Each row is followed by roughly how far along a hidden order it lies, from 0 to 20. A new part has a new order.
In the rows, zero is written as 128.
132,128,129,130,123,136,150,129,132,127,131,131,125,128,131,125,128,117,124
20
100,140,128,107,106,94,125,125,129,132,119,82,134,127,134,74,172,118,118
6
127,129,129,111,109,114,138,126,135,119,135,103,166,128,127,114,147,114,128
13
63,145,123,94,106,92,145,129,110,149,98,97,118,121,153,9,198,139,99
4
98,131,128,116,125,120,114,133,113,136,118,107,106,127,136,115,147,133,118
10
121,132,130,102,111,114,147,130,136,128,122,119,137,126,129,97,145,115,120
14
98,137,127,113,112,113,145,131,129,133,123,106,121,126,148,99,157,127,110
10
94,126,136,106,119,115,100,125,150,135,122,112,134,129,102,97,126,105,137
12
128,127,122,146,137,130,116,128,115,133,133,125,131,129,142,150,137,150,105
6
100,139,122,116,116,115,156,133,108,151,115,117,92,123,166,75,179,143,93
8
58,148,126,90,103,96,142,128,121,148,104,79,109,123,151,34,192,125,98
5
91,138,125,111,111,104,139,130,129,140,115,95,120,125,143,89,184,125,103
6
102,140,128,107,119,105,118,123,111,130,122,101,143,125,119,73,156,125,118
6
96,136,131,107,114,110,126,126,135,130,122,101,137,126,118,95,146,115,132
12
80,139,128,102,120,96,134,129,113,154,96,122,90,123,137,61,159,126,101
12
87,141,120,117,125,114,138,129,94,154,106,98,96,124,166,93,182,159,84
2
135,128,127,127,129,125,125,128,121,130,127,126,124,127,137,148,90,133,126
12
84,140,135,74,95,83,138,121,147,121,113,83,163,125,112,1,178,95,141
13
133,137,124,115,119,104,138,126,112,135,119,99,154,126,140,66,153,137,112
5
106,128,131,124,127,129,114,129,135,138,122,121,113,129,122,135,126,118,127
14
120,128,124,129,137,122,131,128,108,141,120,135,112,124,134,115,129,150,126
15
76,144,130,86,99,79,131,121,133,130,124,76,157,124,124,16,189,110,116
3
114,130,133,118,127,113,105,121,128,126,119,107,114,127,112,104,128,115,139
17
84,148,120,112,117,117,143,130,98,150,112,95,109,124,172,73,196,153,89
0
96,145,118,122,119,108,139,133,104,148,116,98,100,125,170,91,191,146,81
1
130,127,130,119,120,123,137,127,133,125,127,122,144,127,122,78,147,125,135
14
99,142,121,113,118,100,150,129,107,144,116,110,132,123,154,54,176,147,103
6

Next part:
126,160,125,182,122,130,118,107,126,108,136,135,122,92,152,148,116,146,121,102,166,126,135,113,118,158,123,115,99,136,173,144,114,139,144,180,127,92,129,177,113,134,111,130,108,67,135,127,166
18
124,165,137,135,127,110,117,108,103,116,130,89,123,106,125,139,126,140,113,94,164,126,110,137,121,144,128,128,98,133,184,128,133,152,146,171,108,129,145,203,146,140,111,121,102,123,159,128,137
6
100,189,97,109,132,115,151,120,108,110,126,108,127,109,132,139,137,128,122,98,106,120,147,134,123,126,144,126,114,129,170,157,121,165,129,147,59,123,109,173,155,163,153,85,85,125,173,100,142
0
124,107,146,159,138,116,91,142,103,126,139,184,136,87,121,117,136,161,142,110,113,132,150,154,133,91,143,137,72,142,156,135,117,76,148,255,124,147,118,106,145,106,129,188,120,164,178,91,173
4
128,137,117,102,131,139,136,106,112,124,136,142,114,107,162,112,114,144,118,82,168,123,122,124,124,145,131,113,127,120,118,165,121,130,134,147,93,102,139,188,172,148,132,154,130,125,133,105,77
18
116,149,113,125,131,131,163,88,103,123,136,93,102,106,157,121,118,144,103,92,184,122,106,130,119,135,133,106,118,118,128,172,116,144,129,165,92,98,138,214,160,131,125,140,103,124,143,107,67
20
110,148,130,140,135,126,123,132,108,118,142,128,118,89,143,128,124,160,123,90,133,129,135,138,134,133,139,121,96,129,161,149,119,132,136,187,106,124,135,153,144,138,129,137,108,151,163,101,132
8
91,175,100,101,136,114,120,126,106,114,139,100,124,97,150,139,129,148,129,120,101,128,128,141,123,132,137,129,111,125,150,146,119,149,120,155,57,126,114,171,158,145,118,104,90,122,181,103,148
4
59,152,125,55,144,115,99,135,129,110,190,128,145,98,148,144,127,156,132,152,103,126,129,134,124,149,123,144,159,107,61,142,117,125,105,72,62,133,152,203,164,130,110,147,96,145,199,112,39
11
98,156,105,122,136,111,133,111,96,122,132,81,122,97,146,125,116,138,111,92,138,118,122,134,118,137,133,119,114,128,153,150,106,162,134,184,75,108,127,221,157,144,120,135,90,136,146,111,120
14
119,149,110,137,124,134,135,129,113,118,110,182,120,111,141,121,127,124,124,109,137,124,145,144,133,108,140,121,99,141,168,147,133,137,136,203,90,126,119,127,127,140,151,127,124,120,156,99,156
0
118,129,106,142,148,108,167,113,73,125,118,47,107,91,171,136,113,150,93,80,185,108,101,145,127,128,152,105,93,132,178,172,85,142,138,238,80,110,118,233,181,147,106,156,74,153,134,109,151
20
112,130,132,135,140,111,119,128,100,121,148,120,118,88,143,136,119,157,114,112,156,125,113,148,123,137,136,132,97,127,148,146,109,112,135,177,90,121,147,220,185,123,108,145,92,175,165,106,129
17
130,200,125,161,125,126,102,72,171,104,140,120,98,69,163,142,115,152,123,112,164,135,140,124,112,180,107,100,109,123,169,136,122,155,137,133,142,75,138,199,136,131,104,135,134,32,131,102,176
14
